In the rows, 128 means zero.
Each row has a class, written after it, and each block has its own classes.
[116  89  97 210 102 152 112 174 105  93 131 105 187 118 111  89 126  84
 123 116 138 104 120 145 172 189 122 140 131 139  68 135 116 102] | Q
[ 94 106 136 162 133 116  90 133  90 125 110  70 148 130  84 161 165 131
 125 129 142 134  82 124 127 121  81  65 139 143 128 107 167 115] | F
[ 94  97 134 164 125 132 112 141  92 117 112  72 154 124  77 159 157 114
 139 125 145 108  93 127 129 123  77  76 125 148 109 113 154 121] | Q
[134 111 150 165 137 128 107 124 102 132  89  83 126 121  68 157 157 111
 149 142 125 125  98 134 145 129  90  58 128 136 124 140 162 127] | C
[109 118 128 146 130 126  96 130  93 114  99  88 134 152  93 156 145 127
 132 146 143 130 104 142 127 121  81  64 141 155 112 108 170 113] | F
[ 95  93 149 176 140 121 121 143 104 128 115  68 145 102  63 170 164 126
 148 120 154 118 107 122 142 116  82  57 115 118 119 121 156 115] | X
[ 87  93 134 170 129 134  93 132 102 120 117  49 160 137  73 170 168 126
 128 118 142 124  77 115 124 116  71  61 128 140 130 121 158 115] | Q
[112 108  89 174  96 157  86 167 108 124 119 100 149 140 154  50 112  94
 106 149 128 100 117 153 170 195 110 107 172 163  51 115 127 111] | G
[127  98 134 162 135 133 107 138  88 132  95  74 145 123  74 165 170 123
 152 133 140 112 101 135 140 133  86  51 122 132 124 140 159 119] | G
[115  96 100 203 102 141  90 156 107  97 134 123 166 116 131  91 125 100
 109 129 133 106 122 148 181 204 125 130 148 155  75 133 127 105] | F
[ 97  88  93 211  98 144 106 180 113  96 129 116 179 125 125  90 123  98
 112 109 141 107 113 142 161 189 116 136 141 145  68 120 130  81] | B
[ 82  99 136 166 130 125  86 132 111 129 117  57 158 134  76 169 173 133
 124 108 155 123  84 121 125 122  75  61 130 134 117 117 158 111] | L
[ 81 107 135 170 125 128 103 142 100 135 110  40 170 122  78 153 168 124
 124 111 146 127  71 116 126 107  85  60 127 136 129 109 162 113] | G
[ 90 110 145 169 136 125 126 140  95 126 106  55 165 116  65 158 162 121
 144 115 134 117  87 113 124 113  92  62 119 134 119 118 157 112] | B
[108 101 141 175 134 111 123 137  80 124 100  71 148 119  71 164 167 116
 149 134 137 116 104 119 134 124  75  62 133 128 117 124 162 119] | E
[110 112 131 173 119 123  74 116  95 128  97  69 140 148  80 160 162 125
 123 143 139 128  96 120 132 122  72  58 156 145 127 123 171 119] | D
[120 121 146 156 139 126 112 126  84 121  98  70 149 127  79 156 165 124
 146 138 129 129  96 128 137 120  94  66 128 137 128 121 160 121] | F
[102 117  84 195  87 169  91 167 114 102 132  92 184 141 139  75 112  93
 102 120 128 108 113 148 169 185 125 117 142 163  70 116 122 100] | G
[122 128 119 166 118 124  81 130  85 120  97 103 131 147  97 147 153 115
 133 150 134 131 103 148 118 128  71  69 149 150 127 113 169 124] | T
[121 123  90 188  91 158  88 155 102 118 118 106 132 153 154  51 107  84
 103 169 120 106 123 154 166 192  99 109 187 167  56 112 130 106] | D
[124  87  95 187  98 137  58 156 113 119 124 131 129 129 141  79 118  99
 107 156 133 114 137 156 175 209 107 115 172 164  59 129 131 109] | X
[ 95 125 127 174 121 143 104 131  94 121 107  82 141 144  82 160 156 107
 130 135 135 118 105 125 125 117  69  61 130 146 111 106 162 106] | D
[116  91 136 172 130 104  81 149  95 145 100  85 144 118  60 163 157 120
 135 129 162 118 103 134 138 121  76  75 129 126 134 133 174 116] | X
[114 103  95 201  94 154 108 156 110 101 133 102 185 124 128  80 115  99
 106 120 141 109 123 144 180 187 133 120 140 152  74 120 119  98] | X
[123  93 133 166 132 119  80 149  92 133 101  74 146 126  78 162 160 127
 134 131 147 115  91 129 129 127  77  67 134 144 135 124 168 104] | V
[102  94 133 165 130 108  81 142  89 137 108  68 148 116  85 161 163 131
 130 127 147 124  77 118 130 131  86  65 136 139 125 116 167 111] | V
[103  78 145 162 141 121  94 157  96 138 113  67 161 104  54 181 166 134
 140  99 171 104  95 118 136 120  78  77 102 125 131 130 168  96] | X
[ 83  98 134 179 125 121  88 134 107 128 109  60 156 138  74 159 165 129
 124 115 138 127  79 114 123 120  77  59 140 136 126 119 164 112] | B
[117  91 136 180 128 116  86 145  95 132 101  71 143 121  62 171 164 122
 135 121 149 118  90 123 117 129  80  76 119 134 138 132 172 107] | P
[118 116  92 176  96 146  84 159 100 112 116 118 137 150 160  55 108  93
 103 163 125 114 119 168 171 191 108 119 186 169  57 107 131 113] | F
[ 99 116 117 164 117 146 117 133  85 108 111  66 136 137  82 161 140 118
 143 129 137 114  96 134 128 119  83  56 131 152  96 104 151 119] | P
[ 95 119  86 183  94 157  83 172 121 101 130  90 159 149 140  89  94  96
 113 135 127 136 118 149 158 170 110 129 149 161  59 115 132  87] | X
[101 106 144 174 132 126 131 145  96 133 102  70 164 112  64 168 170 111
 146 114 146 114 100 129 132 118  90  63 105 123 128 129 162 112] | G
[111 100 143 194 131 113 116 137  97 130 106  86 150 110  61 164 173 104
 146 121 132 128  95 121 135 124  84  72 121 112 130 128 157 113] | V
[127 121 132 166 126 120  96 122  84 131  95  90 142 132  78 159 162 114
 145 138 131 124  92 135 125 126  76  70 138 130 132 133 167 125] | T
[ 81 105 142 166 131 130 109 135 105 131 113  48 146 127  75 161 159 121
 125 119 138 129  82 122 129 111  76  53 132 146 126 114 160 115] | C
[111 122 133 175 122 129 121 136  93 129  99  58 164 131  80 152 153 109
 144 128 129 125  89 131 132 116  95  66 122 135 125 124 152 118] | V
[100 103 129 167 130 143 107 133 111 112 108 100 130 133  83 169 150 119
 134 124 142 114 103 128 136 128  72  65 115 154 116 122 166 104] | C
[101 112 124 158 128 127 102 129  88 113 105  86 136 137  85 157 149 120
 133 137 140 128  95 136 131 116  76  74 138 153 111 116 166 113] | F
[105  98 128 171 126 123  82 125  94 125 102  50 134 138  78 167 163 136
 135 135 138 135  82 121 121 123  80  45 145 137 121 120 162 125] | P
[116  98 135 157 131 124  93 140  94 125 101  76 158 140  72 173 154 129
 129 123 153 114  89 137 127 118  77  73 132 147 136 124 172 104] | F
[ 95 116 126 162 121 127  82 126  87 126 101  46 157 149  90 160 157 128
 126 133 133 123  87 118 132 117  74  59 141 155 124 123 167 120] | E
[112  98 145 180 139 113 100 140  98 127 100  88 131 115  73 164 170 127
 148 136 136 118  97 126 133 134  83  56 130 128 128 130 166 119] | B
[121 104 101 168 109 130  70 163 103 127 125 116 121 136 145  62 123  99
 115 158 131 114 120 150 165 209 100 120 184 144  50 125 135 107] | L
[111  85 142 156 141 104  70 126  99 128 106  82 130 119  74 183 181 146
 138 123 159 127  81 117 136 137  73  69 137 125 124 134 176 109] | L
[107 122  85 187  90 153  91 175 104 116 121  95 149 147 163  37 103  88
 107 156 123 111 119 159 164 184 110 114 177 168  50  96 119 115] | V
[108  82 134 164 132 119  88 137  95 136 107  72 147 117  62 169 161 129
 134 120 160 111 101 125 142 119  72  75 127 138 129 139 167 109] | X
[121 101  85 186  87 146  62 153 108 120 118 127 134 147 156  70 120  90
 102 156 117 115 119 156 170 213 105 119 177 166  65 135 137 108] | G
[ 95 106  89 192 107 156  92 182 120  98 131  96 165 134 142  76 111  97
 115 130 125 124 122 135 152 181 112 120 146 152  53 104 122  85] | V
[114 113  84 210  84 155  91 161 113  98 126 110 172 136 145  71 110  86
 103 138 121 111 120 150 172 187 118 126 160 169  74 118 121 103] | V
[107 120 129 161 113 121  73 114 106 126 103  67 131 165 103 158 160 130
 124 151 127 141  86 131 122 128  64  60 171 153 134 123 169 123] | L
[ 93  94 128 178 128 121 110 150  96 122 114  89 144 120  78 161 153 125
 139 116 151 104  87 128 128 135  82  66 119 138 114 120 164 107] | B
[124  91 135 168 127 126  83 147  90 124 101  75 146 130  73 164 161 118
 140 141 145 108 100 137 137 128  71  76 142 147 132 134 163 124] | Q
[111  98  91 198  96 137  78 148 120 109 130 133 139 138 144  77 128  89
 102 147 125 122 121 146 162 208 100 121 179 151  58 126 129 101] | L
[ 83 109  89 209 110 165 115 191 126  90 139  99 181 124 131  76 115  88
 118 116 123 120 123 121 144 167 107 123 129 143  58  92 116  80] | V
[124  99  90 196  92 156  86 155 106  99 124 115 174 127 130  84 128 100
 107 124 133 104 121 143 178 197 126 122 146 160  77 131 128 102] | G
[136  83 100 202 103 137  55 141 111 114 122 147 123 131 128  85 134  93
 101 155 128 112 133 141 172 221 101 113 178 149  62 133 138  94] | D
[ 98 101 129 161 132 122  92 125 100 125 107  67 141 137  88 167 175 135
 135 129 145 131  81 117 123 123  65  62 141 137 122 125 166 112] | L
[103 111 129 155 123 122  68 127  97 138 103  56 135 144  96 153 154 138
 124 146 143 138  92 129 142 119  79  52 155 146 130 118 168 124] | X
[ 96  91 144 166 135 120  86 139  99 130 103  64 149 118  65 176 172 130
 132 107 151 130  75 119 138 118  81  72 122 134 130 123 170 108] | C
[107  88 104 200 107 133  84 152 122 116 128 128 142 127 134  79 126  93
 109 140 117 116 122 136 163 217 117 114 160 144  59 141 131  95] | B
[100 107 132 171 115 115  86 124  94 132 101  64 159 149  88 164 158 123
 123 130 136 118  88 119 127 130  74  63 140 149 130 126 170 120] | E
[115 122  89 180  97 148  84 171  98 122 121  99 133 146 160  44 106  90
 108 165 121 112 120 160 165 186 106 106 181 167  59 102 127 112] | V
[111  99  92 201  89 156 103 166 103  92 134 105 171 140 134  88 118  86
 113 134 127 107 115 151 166 189 108 130 156 160  75 120 122 104] | Q
[107  99  96 198  98 146 105 155 114 102 134 111 170 129 135  92 131  95
 106 123 135 112 106 138 159 192 107 130 150 152  76 129 130  87] | L
[ 98  98 123 166 120 134  76 126 100 137 104  66 149 140  84 161 169 124
 120 122 141 123  79 126 134 125  75  54 136 144 127 128 166 115] | G
[120 113  92 183  97 145  83 175 105 120 119 107 141 143 158  44 106  91
 108 157 126 112 117 157 164 194 112 115 176 160  55 100 127 106] | V
[104 105  98 181 101 144  84 150 118 112 138 120 134 138 152  80 123  96
 106 149 122 113 122 144 158 211 101 112 172 161  57 122 128  99] | L
[133 114  88 179 100 153  59 158 107 113 122 116 135 143 160  58 113 101
 107 161 120 113 118 158 163 206 102 117 182 164  67 126 131 108] | T
[101 101  88 201 103 156 101 182 110  97 132 102 165 137 126  78 116  79
 120 137 125 119 121 145 155 179  99 132 150 146  61 120 121 100] | Q
[110 109  94 180  99 148  95 169  99 113 123  98 154 142 149  67 106  94
 112 142 130  97 117 147 166 198 109 117 156 162  49 117 131 101] | E
[116 114  89 190 101 147  75 179 113 113 124 117 129 134 160  43 100  98
 108 164 120 106 117 151 164 203 113 114 174 169  59 113 133 106] | B
[109  89  96 209  94 143 101 162  98  98 133 114 179 117 129  91 125  92
 109 120 134  91 122 137 176 204 117 126 146 158  63 124 123 100] | E
[118 110 140 169 132 125 103 130  96 135 102  73 142 126  71 167 159 121
 143 132 140 132  92 129 139 118  88  58 120 126 133 127 165 112] | X
[ 96 104 100 195 113 149  91 189 116 103 138  92 156 116 136  84 117  98
 117 130 129 123 117 139 156 182 113 119 140 149  66 105 127  81] | V
[110  94 132 168 129 138 109 140  96 115 109  81 141 131  76 156 156 110
 138 135 141 110  96 133 128 124  70  73 129 150 116 121 157 112] | Q
[ 94 117  88 215  97 157 100 173 117  97 126 105 163 136 126  86 114  81
 115 133 129 123 125 140 157 172 101 127 148 144  55 114 128  91] | D
[131  87  97 190 100 143  60 149 115 126 116 133 139 130 138  80 134  92
 104 144 125 109 119 150 176 218 114 116 158 152  68 148 137 101] | G

A new block, with new classes.
[136 152 100 125 154 125 129  95 132 110 155 130 142 157 119 123 134 121
  96 132 136 161 121 149 157 119 157 150 153 163 175 139 105 108] | U
[117 135 105 111 124 112 132 125 108 128 134 148 104 165 144 106 142 150
 111 128 136 126 135 141 154 142 144 133 133 115 142 128 134 140] | J
[135 121 130 136 113 119 167 117  90 100 101 138 101 136 169 140 158 132
 134 125 114 124 151 157 142 115 122 139 116 127 123  86  95 163] | S
[163 132 127 126 172 139 136 141 107  84 145 150 112 137 135 129  83 117
 139 131 146 125 140 118 155 119 138 141 138 146  92 122 134 131] | H
[ 91 139 111 118  93 122 158 127  71 171 184 179 103  99 162  88 171 102
 105 128 145  91 129 148 104 144 121 100 181 145  98 165 190 145] | S
[ 93 108 113 120 108 147  99 132 127 152 142 102 165 146 131  97 183 164
 123 138 130 116 158  97 115 137 137 114 154 122  83 138 139 111] | N
[123 124 119 139 128 139 118 141  88  98 154 139 155 130 134 140 106 122
 122 134 152 127 132 113 155  90 110 124 128 123 117 131 134 143] | H
[109 158 103 139 130 115 120 122  63  83 175 146 113 162 134 138 169 138
 126 153 165 155 105 168 147 135 135 124 133 139 140 128 149 121] | U
[149 153 118 121 130 135 171 146 121 106  90  95 132 186 129 123 122 174
 117 142 114 146 161 147 129 151 164 128 115 121 107  95 114 139] | J
[157 150 168 126 130 118 159 106 168 101  97 116  92 180 135 132  91 174
 125 126 114 123 150 135 148 107 118 154  91 155 142 116 141 110] | Y
[ 72  91 167 128 138 127 117 148 124 137 118 140  97 192 127 119 161 124
 134 117 118  86 173 103 152 114 117 118 130 107  88 108 120 133] | R
[178 155 165 111 171 178 120 144 171 121  95 155 155 105 142 130  88 134
 118 102 102 118 131 137 128 123 100 122 138 160 121  83  93 218] | M
[132 170 112 123 153 150 153 127  81 105 141  97 125 155 134 100 157 182
 133 148 146 154 128 165 153 125 148 151 141 128 133 122 139 127] | Y
[150 126 105 121  83 165 143 122 150  94  93 118  92 212 114 147 124 126
 122 130 102 127 178 136  91 120 139 112 146 167  79 124 162 136] | U
[122 169  92 164 139 139 141 143  74 132 175 175  80  86 174 108 217 138
 181 135 166 149  78 221 115 151 128 145 129 133 168  83 168 115] | U
[141 161 112 138 124 153 132 148 139  98 122 141 123 138 169 115 151 180
 140 128 147 118 141 137 111 130 158 135 106 133  89 111 135 148] | N
[127 125  84 135 131 138 117 126 166 109  91 134 131 147 111 140 119  75
 129 118 147  89  99 159  96 161 171 122 158  86 121 140 156 152] | Z
[ 77 114  98 155  86 112 114 108 133 149 140 143 157 122 156 135 138  96
 105 130 175  62 156 123 120  94 104 115 113 136 133 107 146 109] | W
[149 130 153 130 128 118  93 117 152 117 117 125 135 143 105 147 116 124
 114 135 108 163 175 136 153 117 125 132 112 185 150 133 127 118] | R
[143 112 136 134 132 116 129  89 106  92 133 122 180 102 138 137 113 141
 118 119 134 110 103  90 156  68  90 137  94 113 134 141 129 122] | M
[121 144 128 149 161 113 104 160 137 134 123 180 127 129 155 143 144 112
 160 109 153 123 115 154 133 145 119 120 144  88 144  71  68 165] | U
[103 133 138 135  83 118 153 142  59 137 111 150  98 175 173 139 195 126
 121 135 112 105 140 158 126 170 129 131 141 145  95  99 100 168] | M
[116 141  88 135 121 150 115 123  70  92 164 123 192 154 128 122 158 141
 107 162 154 123 122 120 146 133 153 145 120 153  86 161 144 112] | K
[144 120 118 129 115 117 129 127 119 105 134 142  83 130 131 143 115 120
 139 148 133 136 140 141 139 143 142 133 126 151 120 129 153 107] | R
[179  66 128 126 131 125  74 153 204 101 111 158 148  75 144 149  95 146
 194 146 141 140 129 148 122 175 157 122 131  95 127 131 189 128] | N
[145 119 131 124 148 140 124 111 140  94 138 137 134 139 122 129 130 119
 116 136 117 126 143 105 136 122 144 134 124 165 105 123 116 128] | R
[136 163 146 126 174 116 149 117  88  90 148 121  90 125 127 130 157 145
 127 128 151 130  85 170 144 153 142 151 122 140 120 129 141 141] | K
[ 84 166 109 155 166 134 119 155 128 123 197 181 145 120 163 115 156 110
 105 145 188 101 124 116 113 144 153 124 113 178  93  80  99 122] | A
[167 125 140 119 133 107  95 121 194 111 146 131  86  46 138 146 120  97
 107 137 188 151 134 112  98 164 144 104 157 147 130  58 140 125] | H
[ 95 138 121 132 123 129 143 153  68 130 156 136 111 149 142 127 148 133
  96 138 163 106 123 159 148 138 136 126 141 151 111 127 128 144] | H
[167 100 113 137 108 111 128 113 140 102 142 173  86 130 160 152  88 121
 153 128  77 140 127 113 132 120  88 142 150 160 111 111 147 119] | H
[112 123 125 146 125 156 100 126 120 100 114 156 105 148 123 157 123 110
 139 145 131  90  89 164 126 152 101 139  94 155 116 100 131 147] | W
[127 125  72 139 163 139 187 119  90 116 146 116  86 117 124 134 129  75
  89 116 126 134  91 186 109 108 143 124 188 130  92  94 122 137] | U
[103 140 138 124 141 138 147 129  83 123 166 121 128 128 128 113 155 114
 125 142 170 122 113 117 126 147 148 119 123 105 126 128 124 130] | N
[138 120 136 116 140 119 161 114  94  98 122 105  84 121 130 125 160 158
 154 123 129 130 116 177 143 141 163 146 130 134 136 149 154 134] | Z
[104 169 130 140 162 118  92 136 156  91 175 164 101 160 152 130 130 127
 114 130 191 113 171 141 154 112 171 146 134 186 117 120 158 119] | N
[163 116 152 134  80 156 128 123 112 106 114 152 115  98 150 148  65 147
 140 147 113 121 110 116 154 108  92 157  91 152  99 139 149 131] | Y
[150 124 177 123 157 150 138 152 177 108  84 139  56 140 144 129 127 163
 153 110  74 147 145 177 143 145 151 154 124 164 116  82 123 160] | Z
[104 125 163 124  76 126 172 125 103 137 125  99 118 187 130 121 119 152
  94 140 114 122 148 113 159 131 157 151 144 141 117 181 150 103] | H
[134 130 148 121 152 134 136 128 131 123 116 117 106 134 139 137 118 143
 120 134 122 149 162 155 156 140 131 142 119 180 139  83  85 146] | A
[111 151 155 134 149 138 146 121 119 144 134  93 191 132 126  93 136 188
 129 120 135 100 147 105 154  94 118 139 118 122 115 137 150 108] | J
[130  92 116 141  67 131 105 146 152 167  97 149 128 126 133 145 125 133
 154 109 125 104 143 110 112 111 103 125 102 124 121 139 100 103] | U
[121 126 177 130 108 120 111 114 119  86 149 159  92 122 147 133 122 153
  96 156 118 160 145 151 179 105 103 137  87 190 138 116 184 116] | S
[115 112  97 146 109 146 145 145 128 152 118 153 126 160 166 105 163 152
 171 110 111  76 154 128 126 115 130 163 123 127  88 140 147 105] | K
[130 146 107 145 126 125 105 138 115  96 132 156 113 134 163 129 132 144
 122 131 153 145 142 152 159 109 150 151  94 135 131 119 126 131] | N
[127 153 106 119 116 127 127  93 160 140 115  61 165 149  85 106 162 130
 118 115 137 151 157  94 102 111 163 124 127 116 174 161 116  85] | Z
[181 128 123 122 148 140 107 108 183 108 107 113 150 134 126 119 149 132
 123 135 116 160 177 145 117 135 150 135 136 182 143  96 156 108] | M
[169 138 120 133 120 170 107 111 107  82 126 116 181 114 116 138 118 141
 133 153 147 138 131 120 130 121 127 126 123 160  85 136 154 121] | U
[131 111 117 145 116 130 153 128 117 146 112 115 130 110 127 142 137 119
 132 114 105 114 126 163 113 117 122 139 133 139 114 116 137 139] | J
[128 150 129 134 185 105 113 138 143  92 129 123 120 124 128 115 154 144
 111 119 183 142 163 137 144  91 147 122  89 121 134  82 102 112] | S
[157 154 104 143 114 104 114 123 121  82 154 148 156 121 134 158 126 140
 162 136 157 138 112 123 113 125 121 126  92 122 142 156 157 124] | K
[154 112 124 131 144 125 141 100 159  89 126 129 127 129 151 115 141 155
 140 131 136 142 162 145 132 112 153 142  90 154 150 118 169 111] | A
[145 137 128 127 131 135 137 131  92 120 128 118 132 101 132 134  96 147
  93 134 131 128 120 159 154 103 105 132 114 172 110 127 150 122] | M
[126 151 161 148 154 145 109 139 116 102 140 152 182  92 145 131 111 145
 131 154 174 120 143 194 190 109 119 143  99 167 166 117 180 138] | S
[154 127 130 110 125 160 104  91 206 114 100 118 111 165 125 109 133 132
 151 121  92 151 146 111 119 149 154 154 171 115 149 137 156 135] | N
[108 133 182 137 113 135 129  87 140 152 116  80 168 160 114 110 192 147
 118 124  99 126 152 102 117 112 105 138 136 138 129 126 129 116] | Y
[129 147 130 132 147 132 119 123 132  83 148 111 111 132 123 163 115 123
 114 146 159 133 131 134 130 116 128 129 151 165 104  81 113 146] | Y
[145 120  82 152 116 139 143 140 164 117 153 153  81  82 170 129 161 128
 149 127 108 186  95 142  95 124 165 158 113 126 157  85  97 113] | N
[119 183 119 123 177 150 177 143  95 161 143  84 134  85 122  85 143 144
 123 120 162 154 114 169 133 121 130 121 144  79 179  78 129 144] | J
[166  77 133 127 106 114 131  90 120 110  68 113 100 147 115 142 146 140
 115 122  81 139 106 172 134 147 132 146 119 134 102 153 144 113] | U
[141 120 129 127  86  95 111 137 107 104 139 159 151 128 162 146 148 134
 122 142 129 139 138  92 114 150 143 109 136 122  86 140 121 143] | M
[114 110 115 131 128 144 145 137 103 110 148 145 124 112 168 125 142 126
 110 151 169 103 125 144 142 143 147 126 108 133 112  78 117 140] | N
[125 113 155 128 101 124 159 134 154 138  89 128  80 143 141 141  78 136
 124 122 114 104 146 141 140 123 126 140  97 133 131 119 120 124] | W
[169 130 106 128 104 153 151 127 146 117  97 145 144 168 158 121 123 159
 120 131 105 135 172 138 136 122 151 144 112 171 117 112  99 122] | U
[159 107  99 132 101 118 113 136 126  95 105 109 120  90 123 148 124 141
 145 132 147 145 145 145 113 118 149 116  96 128 111 135 157 110] | Z
[147 151 126 130 133 136 120 122 155 115 160 147 170  84 157 111 134 160
 116 133 152 126 145  93 125 114 141 130 113 161 117 100 129 130] | J
[127 143 130 154 146 131 145 152  91  77 130 117 156 156 135 174 121 146
 142 161 133 131 135 165 148 141 135 136 112 158 105  62 105 150] | J
[150 165  98 126 171 129 129 104 134 142 144 141 146 115 126  83 124 135
 115 120 164 109 126 122 137 118 115 136  85 142 162 106 134  89] | J
[133 140 118 143 112 137 157 107  93 120 153 118  79 140 143 108 169 154
 145 125  79 165 113 134 118 103  89 145 141 142 129 116 170 104] | H
[162 104  83 142  97 117 128 172 168 103 116 157 190  80 176 135  89 133
 152 163 214 117 137 119 105 164 188  97  73  44 135 104 149 110] | N
[ 95  96 112 142 108 112 127 121 117 162 140 160  93 144 160 114 114 110
 121 132 115 107 131 137 167 110 106 160 154 124 119 124 149  89] | Y
[114 120 134 137  93 114 142 125 177 116 103 171  84 161 164 121 122 130
 130 112 117  89 147 118 119 114 138 136 136 104  98 140 174 126] | S
[147 103  92 111 113 114 130 111  96 114 144 126 140 139 140 115 184 161
 140 146 144 140 150 152 120 152 145 104 149 134 122 136 159 113] | U
[ 70 135 153 147 106 132 159 113  58 101 177 115 151 142 159 113 179 164
  98 149  99 137 126 108 161  94 130 140 128 157  85 128 142 119] | Z
[130 127 128 132 146 123 135 123  98 128 148 105 162 102 127 143 149 129
 123 144 138 125 117 149 137 153 124 136 140 158 112 110 110 127] | K
[135 158 149 127 159 120 147 110 116 120 144 152 145 150 154 103 121 148
  93 127 122 111 157 115 165 119 126 145 110 175 111 100 114 130] | J
